[[-18.5 -50.3  58.6]
 [ 16.5 -27.5   1.6]
 [-13.0 -18.5  -0.7]
 [-40.6 -42.0  68.9]
 [-58.3 -57.0  30.9]
 [-11.5 -82.9  80.2]
 [ 23.4 -15.6  60.4]
 [-31.1  48.7   1.2]]
->
[[-31.1  48.7   1.2]
 [-18.5 -50.3  58.6]
 [ 16.5 -27.5   1.6]
 [-13.0 -18.5  -0.7]
 [-40.6 -42.0  68.9]
 [-58.3 -57.0  30.9]
 [-11.5 -82.9  80.2]
 [ 23.4 -15.6  60.4]]

[[ 35.1  -0.2  36.4]
 [ -4.4 -27.1  60.6]
 [ 41.0 -11.4 -26.6]
 [-32.5  -2.6 -42.3]
 [  1.1 -64.0  17.1]
 [-22.2  44.6 -25.7]
 [-19.0 -60.3   6.5]
 [-36.3 -42.7  -8.9]
 [ 25.8 -75.3  10.2]
 [ 38.0  -3.9 -53.3]
 [  0.5 -15.3 -20.5]
 [ 23.8   8.0  38.2]]
->
[[ 23.8   8.0  38.2]
 [ 35.1  -0.2  36.4]
 [ -4.4 -27.1  60.6]
 [ 41.0 -11.4 -26.6]
 [-32.5  -2.6 -42.3]
 [  1.1 -64.0  17.1]
 [-22.2  44.6 -25.7]
 [-19.0 -60.3   6.5]
 [-36.3 -42.7  -8.9]
 [ 25.8 -75.3  10.2]
 [ 38.0  -3.9 -53.3]
 [  0.5 -15.3 -20.5]]

[[-40.9 -24.0  32.6]
 [-62.9  81.7  25.6]
 [ 49.5 -15.1   3.8]]
->
[[ 49.5 -15.1   3.8]
 [-40.9 -24.0  32.6]
 [-62.9  81.7  25.6]]

[[ 34.0 -24.6  -1.6  33.7   7.2  44.2  30.4  22.2  -5.3 -11.3]
 [ 22.5  -7.9  22.3  22.2  -4.1  33.2  60.9 -38.2 -28.1  38.8]
 [  1.5  -0.7 -22.2  35.1  -8.1   4.4 -27.4  80.1  48.9 -49.9]
 [-50.3  13.5  24.5 -14.6  25.0   4.0 -33.4  64.6  83.8  -3.2]
 [ -2.8  21.1  23.2 -14.5   5.1   1.1  48.8 -70.8 -28.3  76.8]
 [ 10.4  18.1 -34.4  18.8 -44.6 -42.4 -16.0  -9.3 -22.3 -24.8]]
->
[[ 10.4  18.1 -34.4  18.8 -44.6 -42.4 -16.0  -9.3 -22.3 -24.8]
 [ 34.0 -24.6  -1.6  33.7   7.2  44.2  30.4  22.2  -5.3 -11.3]
 [ 22.5  -7.9  22.3  22.2  -4.1  33.2  60.9 -38.2 -28.1  38.8]
 [  1.5  -0.7 -22.2  35.1  -8.1   4.4 -27.4  80.1  48.9 -49.9]
 [-50.3  13.5  24.5 -14.6  25.0   4.0 -33.4  64.6  83.8  -3.2]
 [ -2.8  21.1  23.2 -14.5   5.1   1.1  48.8 -70.8 -28.3  76.8]]

[[ 15.1 -42.1  48.8  42.0  22.2 -17.4   2.5 -20.0   4.7  -0.9 -54.5 -12.8
   34.1  26.9 -15.5  33.2]
 [  9.9 -17.0   8.9  -3.9   2.1  22.7  20.7   4.0  34.6   9.0  21.8   1.4
   29.7  30.3  16.4  20.8]
 [ 32.3 -34.5  87.4  75.7  39.3   4.9   9.1  15.2 -14.9  -1.1 -71.4  10.3
   55.9  22.1 -17.7  28.0]
 [ 15.8   5.8 -44.1  15.6  41.2  66.3  59.3  -4.0 -54.6  31.4  33.4 -16.0
   17.2 -34.0  -0.7  26.4]]
->
[[ 15.8   5.8 -44.1  15.6  41.2  66.3  59.3  -4.0 -54.6  31.4  33.4 -16.0
   17.2 -34.0  -0.7  26.4]
 [ 15.1 -42.1  48.8  42.0  22.2 -17.4   2.5 -20.0   4.7  -0.9 -54.5 -12.8
   34.1  26.9 -15.5  33.2]
 [  9.9 -17.0   8.9  -3.9   2.1  22.7  20.7   4.0  34.6   9.0  21.8   1.4
   29.7  30.3  16.4  20.8]
 [ 32.3 -34.5  87.4  75.7  39.3   4.9   9.1  15.2 -14.9  -1.1 -71.4  10.3
   55.9  22.1 -17.7  28.0]]

[[-25.5  24.6 -53.6  12.3  46.8]
 [ 65.5  24.6 -45.7  12.3   9.8]]
->
[[ 65.5  24.6 -45.7  12.3   9.8]
 [-25.5  24.6 -53.6  12.3  46.8]]

[[ 13.3  35.4]
 [ 24.5  72.8]
 [-59.4   6.4]
 [-13.1  71.8]
 [ 13.2  39.9]]
->
[[ 13.2  39.9]
 [ 13.3  35.4]
 [ 24.5  72.8]
 [-59.4   6.4]
 [-13.1  71.8]]
